Here is a tiny trained network, its code and every weight. The questions are about switching its units off for an input and a target symbol, where a switched-off unit gives its printed mean instead of its output.

import numpy as np


def w(rows, s, z=0):
    codes = np.array(rows[::2]) - 128.0
    scale = np.full(codes.shape[1], s)
    scale[-1] = z or s
    return codes * scale


def f(y):
    return y / 2 * (1 + np.tanh(0.7978845608 * (y + 0.044715 * y**3)))


def softmax(a):
    e = np.exp(a - a.max(-1, keepdims=True))
    return e / e.sum(-1, keepdims=True)


def log_softmax(a):
    a = a - a.max(-1, keepdims=True)
    return a - np.log(np.exp(a).sum(-1, keepdims=True))


def net(x, mask):
    ids = ['βγδεζηθλμξπστφψω'.index(c) for c in x.split()]
    T = len(ids)
    res = E[ids] + P[:T]
    u = 0
    for l in range(2):
        q, k, v = (res @ M[l].T for M in (Q, K, V))
        z = softmax(np.where(np.tri(T) > 0, q @ k.T / 4**0.5, -1e9)) @ v
        res = res + np.where(mask[u], z, O[l][:, -1]) @ O[l][:, :-1]
        u += 1
        y = f(res @ A[l][:, :-1].T + A[l][:, -1])
        res = res + np.where(mask[u : u + 4], y, B[l][:, -1]) @ B[l][:, :-1]
        u += 4
    return log_softmax(res[-1] @ U[:, :-1].T + U[:, -1])


Q, K, V, O, A, B = {}, {}, {}, {}, {}, {}
E = w([
[128,191,179,57,173,97,137,144],'β',
[85,125,117,92,129,85,142,106],'γ',
[163,134,91,92,113,189,165,95],'δ',
[148,131,136,85,111,131,194,126],'ε',
[79,251,161,142,192,106,139,79],'ζ',
[92,120,189,62,175,152,90,225],'η',
[129,157,155,160,109,152,120,108],'θ',
[153,118,168,135,122,151,97,173],'λ',
[130,140,201,100,103,157,82,103],'μ',
[116,88,143,165,164,72,174,83],'ξ',
[156,72,202,106,118,74,160,176],'π',
[145,116,147,117,147,140,204,140],'σ',
[151,126,80,176,112,117,162,113],'τ',
[113,116,158,178,142,170,116,133],'φ',
[148,91,151,87,173,118,145,121],'ψ',
[140,155,100,119,177,190,205,119],'ω',
],0.022)
P = w([
[208,39,149,54,149,193,101,41],'0',
[77,113,207,111,122,175,113,79],'1',
[155,124,67,170,167,72,130,166],'2',
[86,57,203,99,65,158,157,101],'3',
[144,135,40,155,212,59,170,181],'4',
[31,147,187,53,153,166,198,102],'5',
[120,144,60,172,250,42,137,196],'6',
[58,66,206,98,49,185,130,118],'7',
[115,97,80,132,223,47,108,137],'8',
[82,148,206,82,33,203,147,79],'9',
],0.011)
Q[0] = w([
[153,100,169,122,202,134,151,24],'0.h0',
[149,160,168,83,3,151,227,97],'0.h0',
[82,155,247,183,62,185,114,87],'0.h0',
[108,215,17,171,47,99,38,34],'0.h0',
],0.0057)
K[0] = w([
[137,35,173,118,165,93,130,100],'0.h0',
[254,111,212,88,196,147,126,117],'0.h0',
[242,157,105,126,174,202,72,54],'0.h0',
[122,183,109,183,103,169,130,93],'0.h0',
],0.0075)
V[0] = w([
[79,119,81,254,165,244,61,141],'0.h0',
[60,48,61,101,166,109,145,153],'0.h0',
[216,116,77,117,137,123,101,119],'0.h0',
[189,93,166,224,138,155,199,208],'0.h0',
],0.0071)
O[0] = w([
[152,174,95,46,181,144,246,131,8],'0.h0',
[90,39,89,154,219,64,178,157,151],'0.h0',
[138,183,97,110,160,150,92,66,124],'0.h0',
[172,164,239,124,123,79,138,146,151],'0.h0',
],0.011)
A[0] = w([
[194,136,131,131,194,137,3,61,177],'0.n0',
[171,136,157,93,131,234,125,168,70],'0.n1',
[106,189,107,137,182,150,32,93,81],'0.n2',
[13,230,205,112,130,162,95,87,253],'0.n3',
],0.0059,0.0061)
B[0] = w([
[134,136,71,123,150,71,152,157,200],'0.n0',
[242,116,183,158,9,178,145,142,126],'0.n1',
[215,152,90,72,72,168,120,125,136],'0.n2',
[146,55,120,175,67,128,130,128,254],'0.n3',
],0.012,0.0078)
Q[1] = w([
[84,54,249,89,83,254,165,39],'1.h0',
[186,153,93,147,174,162,102,183],'1.h0',
[11,106,116,123,43,86,143,153],'1.h0',
[48,179,127,89,124,152,111,100],'1.h0',
],0.0083)
K[1] = w([
[254,139,121,87,145,161,90,79],'1.h0',
[72,132,171,138,91,176,183,160],'1.h0',
[149,108,127,59,142,152,64,54],'1.h0',
[145,218,52,156,79,222,114,134],'1.h0',
],0.009)
V[1] = w([
[69,105,206,200,151,64,168,34],'1.h0',
[102,193,96,162,58,136,164,28],'1.h0',
[71,174,2,73,209,77,152,130],'1.h0',
[206,153,127,177,201,215,204,85],'1.h0',
],0.0088)
O[1] = w([
[175,87,176,167,191,129,207,117,198],'1.h0',
[150,55,154,40,36,107,231,135,16],'1.h0',
[254,131,21,66,151,142,135,96,15],'1.h0',
[146,144,205,33,135,29,93,46,6],'1.h0',
],0.01,0.011)
A[1] = w([
[90,189,145,130,132,163,43,49,109],'1.n0',
[69,164,126,122,126,184,118,144,17],'1.n1',
[156,89,189,184,124,92,190,2,2],'1.n2',
[25,211,95,171,183,166,129,171,101],'1.n3',
],0.0062,0.0049)
B[1] = w([
[132,230,154,78,140,168,55,214,147],'1.n0',
[220,165,87,108,127,115,64,162,153],'1.n1',
[160,116,157,26,150,193,77,61,160],'1.n2',
[222,117,177,2,87,75,150,174,252],'1.n3',
],0.0092,0.026)
U = w([
[110,109,77,107,120,107,94,164,5],'β',
[176,30,79,136,109,112,220,127,218],'γ',
[153,153,111,94,94,10,135,95,167],'δ',
[59,56,140,209,134,136,116,76,163],'ε',
[140,44,132,107,66,81,188,88,54],'ζ',
[118,170,145,40,218,162,112,165,143],'η',
[73,164,209,173,87,95,211,55,104],'θ',
[97,238,175,160,161,91,106,95,144],'λ',
[82,159,136,129,93,90,143,137,3],'μ',
[198,68,221,145,192,194,187,44,122],'ξ',
[208,176,196,227,136,98,120,102,141],'π',
[88,134,215,187,214,216,70,61,82],'σ',
[255,82,148,99,91,50,161,54,5],'τ',
[75,150,215,87,224,210,106,100,100],'φ',
[137,146,125,164,204,134,20,73,143],'ψ',
[168,147,172,79,169,92,94,69,134],'ω',
],0.006,0.0055)

Each question gives the input, a string of symbols that net reads in full, and the target symbol t.
The units are the heads (4 rows each of Q, K, V and O) and the neurons (one row each of A and B). Each row of codes is followed by its name. A weight is (code - 128) times the scale printed after its matrix; where a second scale follows, it is the last column's (O, A, B and U).
mask holds one flag per unit, layer by layer, with each layer's heads first. A switched-off unit (its flag False) gives its mean, the last column of its rows in O or B, instead of its output. The means were averaged over made-up inputs and are rounded, as every weight is.
A unit's drop is (log p(t) with every unit on - log p(t) with that unit switched off) / (log p(t) with every unit on - log p(t) with every unit switched off).
The circuit of an input: a set's keep is (log p(t) with only the set's units on - log p(t) with every unit switched off) / (log p(t) with every unit on - log p(t) with every unit switched off). Starting from all 10 units, units are removed one at a time, each time the one whose removal leaves the highest keep (on an exact tie, the one counted first), for as long as the keep stays at least 0.8.
units of the circuit, in order: the units of the circuit, biggest drop first
most important unit: the unit with the biggest drop
top k neurons: the k neurons with the biggest drops, biggest first
top k neurons in layer l: the k neurons of layer l with the biggest drops, biggest first
input γ ξ ξ μ β ω, target γ: most important unit -> 1.h0
input ξ π ξ θ, target ξ: top 2 neurons in layer 1 -> 1.n3; 1.n2
input γ π π θ ψ π γ γ θ μ, target γ: units of the circuit, in order -> 1.h0; 0.h0; 0.n3
input η μ λ θ ω ε, target η: top 3 neurons -> 1.n0; 1.n3; 0.n3
input ω θ ω τ θ γ, target ω: units of the circuit, in order -> 1.h0; 0.h0; 1.n2; 1.n3
input β ξ β π, target β: units of the circuit, in order -> 1.h0; 0.h0; 0.n2; 0.n0
input ψ φ φ γ π ζ ξ, target ξ: units of the circuit, in order -> 1.h0; 1.n2
input η φ π φ ξ, target ξ: units of the circuit, in order -> 1.h0; 1.n2; 0.h0
input φ θ γ φ π δ, target φ: top 2 neurons in layer 1 -> 1.n2; 1.n3
input ψ ε θ π β π, target ψ: units of the circuit, in order -> 1.h0; 1.n3; 0.n0; 0.h0
input π λ ξ η ψ π τ ξ ω, target ξ: top 2 neurons -> 1.n3; 0.n2
input π δ γ γ, target π: units of the circuit, in order -> 1.h0; 1.n3; 0.h0; 1.n1
input γ η μ ξ γ γ ε π ξ ξ, target γ: units of the circuit, in order -> 1.h0; 0.h0
input σ π γ ξ, target σ: most important unit -> 1.n3
input μ ζ ω η ψ μ θ, target η: units of the circuit, in order -> 1.h0; 1.n3; 0.h0
input μ ω β ξ ξ π π π π, target π: units of the circuit, in order -> 1.h0; 0.h0; 1.n3
input τ π π ζ, target τ: units of the circuit, in order -> 1.h0; 0.h0
input π ξ ξ π γ π μ φ, target π: units of the circuit, in order -> 1.h0; 1.n3; 0.h0; 1.n1
input π π σ, target π: top 2 neurons -> 1.n3; 1.n1
input ξ π π π ε, target π: units of the circuit, in order -> 1.h0; 0.h0; 1.n3
input γ τ ω τ ξ π φ δ, target γ: units of the circuit, in order -> 1.h0; 0.h0
input ξ ε π γ π π π θ, target ξ: most important unit -> 1.h0
input σ ω μ π, target σ: top 2 neurons -> 1.n3; 1.n2
input θ σ δ γ, target θ: top 2 neurons in layer 0 -> 0.n1; 0.n3
input π δ γ π π ζ, target π: top 2 neurons -> 0.n3; 1.n3
input μ π π δ ω π, target μ: top 3 neurons in layer 0 -> 0.n2; 0.n1; 0.n0
input β π π β ξ τ γ θ π, target π: top 2 neurons -> 1.n3; 1.n2
input τ λ τ, target τ: most important unit -> 0.h0
